Here is a tiny trained network, its code and every weight. The questions are about switching its units off for an input and a class, where a switched-off unit gives its printed mean instead of its output.

import numpy as np


def w(rows, s, z=0):
    codes = np.array(rows[::2]) - 128.0
    scale = np.full(codes.shape[1], s)
    scale[-1] = z or s
    return codes * scale


def f(y):
    return np.maximum(y, 0)


def log_softmax(a):
    a = a - a.max(-1, keepdims=True)
    return a - np.log(np.exp(a).sum(-1, keepdims=True))


def net(x, mask):
    res = np.array(x, float).reshape(1, 6) / 4 @ E
    y = f(res @ A[0][:, :-1].T + A[0][:, -1])
    res = res + np.where(mask, y, B[0][:, -1]) @ B[0][:, :-1]
    return log_softmax(res[-1] @ U[:, :-1].T + U[:, -1])


A, B = {}, {}
E = w([
[121,142,3],'x0',
[10,133,199],'x1',
[253,216,142],'x2',
[107,245,59],'x3',
[252,140,121],'x4',
[96,104,129],'x5',
],0.007)
A[0] = w([
[187,168,152,245],'n1',
[52,175,129,74],'n2',
[115,5,234,200],'n3',
[58,35,44,239],'n4',
[116,217,160,254],'n5',
[26,149,98,214],'n6',
],0.014,0.0031)
B[0] = w([
[199,125,129,216],'n1',
[117,168,174,182],'n2',
[121,1,187,252],'n3',
[90,135,41,221],'n4',
[140,152,184,205],'n5',
[42,152,146,215],'n6',
],0.031,0.012)
U = w([
[80,172,185,37],'0',
[247,174,152,252],'1',
[122,10,180,107],'2',
[80,105,35,73],'3',
],0.011,0.0035)

Each question gives the input, the list of numbers given to net, and the class t.
The units are the neurons (one row each of A and B). Each row of codes is followed by its name. A weight is (code - 128) times the scale printed after its matrix; where a second scale follows, it is the last column's (A, B and U).
mask holds one flag per neuron, in row order. A switched-off neuron (its flag False) gives its mean, the last column of its row in B, instead of its output. The means were averaged over made-up inputs and are rounded, as every weight is.
A unit's drop is (log p(t) with every unit on - log p(t) with that unit switched off) / (log p(t) with every unit on - log p(t) with every unit switched off).
The circuit of an input: a set's keep is (log p(t) with only the set's units on - log p(t) with every unit switched off) / (log p(t) with every unit on - log p(t) with every unit switched off). Starting from all 6 units, units are removed one at a time, each time the one whose removal leaves the highest keep (on an exact tie, the one counted first), for as long as the keep stays at least 0.8.
circuit, biggest first: the units of the circuit, biggest drop first
top k neurons: the k neurons with the biggest drops, biggest first
drop when u is switched off: that unit's drop, to one decimal
input [-8,-3,3,3,-6,-4], class 1: circuit, biggest first : [n3, n6]
input [8,1,-4,1,-6,-1], class 3: circuit, biggest first : [n4]
input [5,3,-8,7,-3,-8], class 0: top 2 neurons : [n2, n6]
input [3,-6,4,-4,-4,3], class 1: top 2 neurons : [n3, n6]
input [-3,-3,-4,6,-4,7], class 0: top 2 neurons : [n2, n6]
input [-1,-4,-7,-1,0,-6], class 3: top 2 neurons : [n4, n5]
input [5,-8,1,4,-1,7], class 3: top 2 neurons : [n3, n5]
input [6,2,-7,-8,-7,4], class 3: top 2 neurons : [n4, n6]
input [5,8,-3,2,6,5], class 0: top 2 neurons : [n2, n6]
input [5,8,-2,4,-4,0], class 0: drop when n2 is switched off : 0.3
input [1,4,4,6,4,8], class 1: drop when n3 is switched off : 0.3
input [-6,-8,6,-2,-7,-1], class 1: drop when n3 is switched off : 0.3
